X =
[[ -1   6  12   2  13  -1 -35  -8  -5]
 [-18   4 -10  -7  16  -4  15   3 -21]
 [ 10 -10  24 -15 -15 -23 -11  -1   5]
 [ -9  22  26  31  11  -7  -7   0   5]
 [-12  15  17  20   9  -5  -6  -2   0]]
Rows and columns are counted from 1.
(1, 1)	-1
(5, 9)	0
(5, 2)	15
(3, 7)	-11
(4, 7)	-7
(3, 3)	24
(5, 4)	20
(4, 1)	-9
(2, 9)	-21
(4, 2)	22
(5, 1)	-12
(3, 5)	-15
(3, 6)	-23
(2, 4)	-7
(1, 3)	12
(3, 8)	-1
(3, 4)	-15
(2, 6)	-4
(1, 6)	-1
(2, 2)	4
(2, 3)	-10

grid =
array([[  2,   5, -20,   2, -16,   5,   5, -16,  -2,   3, -18,  16, -19,
        -17,  -4,  19],
       [ -1,   2, -17,   1, -23,   2,   0, -21,   4,  -1, -12,  -4, -19,
        -15,  15,  20],
       [ -2,  -1, -14,   0, -24,   0,   0, -17,   1,  -7,  -3, -16, -16,
         -8,  28,  16],
       [  1,   4, -18,   1, -19,   4,   2, -18,   1,   1, -15,   7, -19,
        -16,   4,  20],
       [  0,   2, -16,   1, -22,   2,   0, -20,   3,  -2, -11,  -4, -19,
        -14,  14,  20],
       [  0,   0, -14,   0, -23,  -1,   2, -15,  -2,  -6,  -5, -13, -15,
         -7,  20,  15],
       [  1,   4, -18,   2, -18,   4,   2, -17,   0,   2, -15,   9, -19,
        -15,   3,  19],
       [  2,   4, -19,   2, -18,   4,   3, -18,   0,   3, -17,  11, -19,
        -16,   0,  20],
       [  1,   4, -20,   2, -18,   5,   3, -19,   0,   2, -18,  12, -21,
        -18,   2,  21],
       [-11,  -5,  18,  -1,  18,   6, -23,   4,  30,  13,  18, -21,  13,
          2,  25, -11],
       [  1,   4, -19,   2, -18,   5,   4, -18,   0,   3, -18,  13, -20,
        -18,  -1,  20],
       [  1,   4, -21,   2, -18,   5,   4, -18,   0,   3, -19,  14, -20,
        -18,  -1,  21]])
Rows and columns are counted from 1.
(1, 1): 2
(6, 13): -15
(2, 13): -19
(12, 6): 5
(7, 2): 4
(10, 14): 2
(5, 8): -20
(7, 9): 0
(5, 9): 3
(10, 5): 18
(6, 11): -5
(7, 14): -15
(6, 10): -6
(6, 4): 0
(4, 15): 4
(11, 7): 4
(3, 13): -16
(12, 3): -21
(3, 14): -8
(3, 9): 1
(1, 7): 5
(2, 11): -12
(10, 10): 13
(7, 1): 1
(12, 2): 4
(4, 6): 4
(2, 8): -21
(6, 6): -1
(9, 2): 4
(5, 11): -11
(8, 3): -19
(7, 3): -18
(1, 8): -16
(12, 7): 4
(9, 14): -18
(12, 14): -18
(11, 1): 1

A = [[12, 1, 6, 6, 9, 5, -2, -3, -3, 6, -5, 13, -3, -11, 2], [3, -3, -25, 9, -17, -6, -11, -15, -5, -4, 4, 29, -13, 7, 5], [-1, 10, 10, 5, -15, 5, 9, -3, 15, 4, 0, 1, 4, -12, 11], [5, 0, 4, 1, 9, 5, 8, 6, 6, 5, 12, -4, 9, -9, 2]]
Rows and columns are counted from 1.
(1, 1) = 12
(3, 9) = 15
(3, 11) = 0
(3, 13) = 4
(1, 10) = 6
(1, 8) = -3
(2, 9) = -5
(3, 4) = 5
(4, 4) = 1
(3, 8) = -3
(3, 2) = 10
(2, 14) = 7
(1, 15) = 2
(3, 6) = 5
(3, 7) = 9
(1, 2) = 1
(3, 1) = -1
(4, 8) = 6
(4, 14) = -9
(2, 7) = -11
(2, 12) = 29
(2, 13) = -13
(3, 14) = -12
(4, 11) = 12
(4, 10) = 5
(3, 12) = 1
(1, 12) = 13
